Rows, each with its class:
[ 64   4  -2   8   5 -23 -14  -2 -20  -2   3  -8  25   8  -6 -14   9  -4
  -7   9  -8  -5  12  -7]
Dq
[ 44   3   9   5  28  -4   5  -9  13  -2  15  10  14  17 -11  22   8 -14
  -2  10 -35  12  35 -36]
rf
[-17  -1   0  -3  23  22  20   0  -9 -20   0  15 -11   6  -2  -4  -7 -22
 -51 -12   9   3 -20  -7]
rf
[ 52  17   6   3 -20 -15 -19  -4  -5   1  -3 -39   4   1 -22 -43  -2   0
  31   8 -12  -4  -8 -20]
Dq
[ 14  14 -10  -5  17  -3  15   3  -5 -18   0  -1   8  30 -13  -9  -7 -37
 -11  10   6   7   3 -10]
rf
[ 44   8   5   4   0   0 -13  -1 -13  -7  -4  -9  12  -5 -14 -15   0 -18
   8  -2   5  -5  19 -35]
rf
[ 56  27  -4   5 -27 -18  -7  -8   9   1   7  27   4  -6 -19  -3  14   8
  33  16 -49  -6  38 -33]
Dq
[-40   2  -6   4  28   0  10  -1 -19 -27 -15   4 -19  -3  -6   0  -6 -20
   7   0   1   3 -56  10]
rf
[ 25  18  -2   5   2   6   2  -4   0  15   6  27   2  -6  -6 -11  -5  -3
 -27   1 -14  12 -32 -13]
Dq
[-26  -9   6  -5  20   5  13  -2   8 -17   2  -1   8  10  14 -15 -25  -3
 -28 -14  15  13 -85  29]
Dq
[ 48  12  -2   9  37 -15  -2  -5 -22  17   0  -8  12  -1 -17 -28 -18 -15
  20  16  16   7  20 -28]
rf
[ 30 -17   0   5   1  10   9 -18 -17 -12  -5  12 -19  -7 -25  -1   1  -2
  32  18 -37   5  44 -47]
rf
[ 49  16  -9   7  -1 -20  -2  -5 -14 -19  -1  -3  20  12 -19   0  -6 -13
   5   5   3   6  47 -34]
rf
[ 74  -4   9  -3  -5  -3 -12  -5 -14  -8  -4  18 -11  -8 -19   3  21   8
  70  25 -49 -11  48 -52]
rf
[ 48  12 -10   7  -2  18   4  -7  -6  -7   7  22  -6 -12 -13 -13  17   0
   2   7 -36   7   7 -25]
Dq
[ 90  20 -12   0 -21  -3   0 -11  19 -21  -2  35 -29   3 -11  -8  31  -7
   8  17 -59 -16  51 -45]
Dq
[  5  12   9   0  20   6  -1  -9 -24  -8   4   5  -2  -9 -18 -11   1 -26
 -27  -1 -12   8 -62 -24]
rf
[ 41  33  -1   1  15   5  -5  -5  -4   7  -2  17   9 -10   5 -15  10  -7
 -36   7 -24   3  -8 -39]
Dq
[ 48  17  -3  -2 -15   2 -11   7  11  19  -5  13 -18  -7 -15 -15  18   9
   5   7 -31  -8   8 -29]
Dq
[ 91  22   5   0 -13  14  -1  -2  13  -9  12  18  12  -7  -1   1  24  15
   9  18 -34 -13  65 -34]
Dq
[ 75   9  -7   9 -26 -17 -10  -2  17  30   4  19 -11  -2 -24 -23  36   6
  29  23 -36   7  55 -38]
Dq
[ 49  29  -9   7 -20  -8   6   0   3 -26  -5  27 -42   8 -26  11  46   4
  36  15 -63 -38  51 -44]
Dq
[  6  30  -1  -8   7  13  11 -16  -5 -19   1  18 -19  -2 -19   1  35 -12
   9   9 -22  -3 -23 -34]
Dq
[ 54   1  -8  11   6 -17 -22  -7 -11   1   2   2  -2  15  -3 -12  10 -16
  -7   6 -20 -13  -3 -38]
Dq
[ 59  20  -6   5   0   8 -12  -5  -5  -2  -5  12   5   4 -15  -8  -5 -14
 -13   0 -22   7 -24 -25]
Dq

Rows with their classes:
[  9 -17  28  -3 -12   5  -6 -28  -2 -16  -3 -18  -9   3  -4  -1   3  -2
  19 -10 -11  14  13   6]
G
[ -6   7  11  -6   3  27 -20  -2  12   7  -1  -4 -20 -11   1 -12  -5 -14
  27 -20  -3  -5  -4   8]
U
[  5   7  23  -2  -8  20 -38  -8   0   2  -6 -12 -22   4  -3  -9  13  -8
  38 -11 -17   7   5  17]
U
[  6 -17  27 -10 -14   8   0 -31   0 -14  -4 -15 -13   5   9  -2 -10   1
  31 -18 -13   6  12  11]
G
[ 17  -6  18  -1  -1  24  22 -26   3 -10 -12  15   0   4   5   9  -2  11
   8   9 -11   5   6  -9]
E
[ 13  -5  19   3 -19  26 -21 -14  13  -5  -4  -6 -30   4  -4  -7  -3 -11
  40   6  -7   4   0  12]
U
[ 14  -8  16  -1 -24  52  -9 -10  14 -12  -9  15 -10   4  -3   4 -11 -11
  20   3  -7  20   2  15]
K
[-18  -8   2 -14  13  28  -6   8   5  -7  15  22   8  -7  -8   5  -2  -7
  25 -25  12   5  -3  13]
U
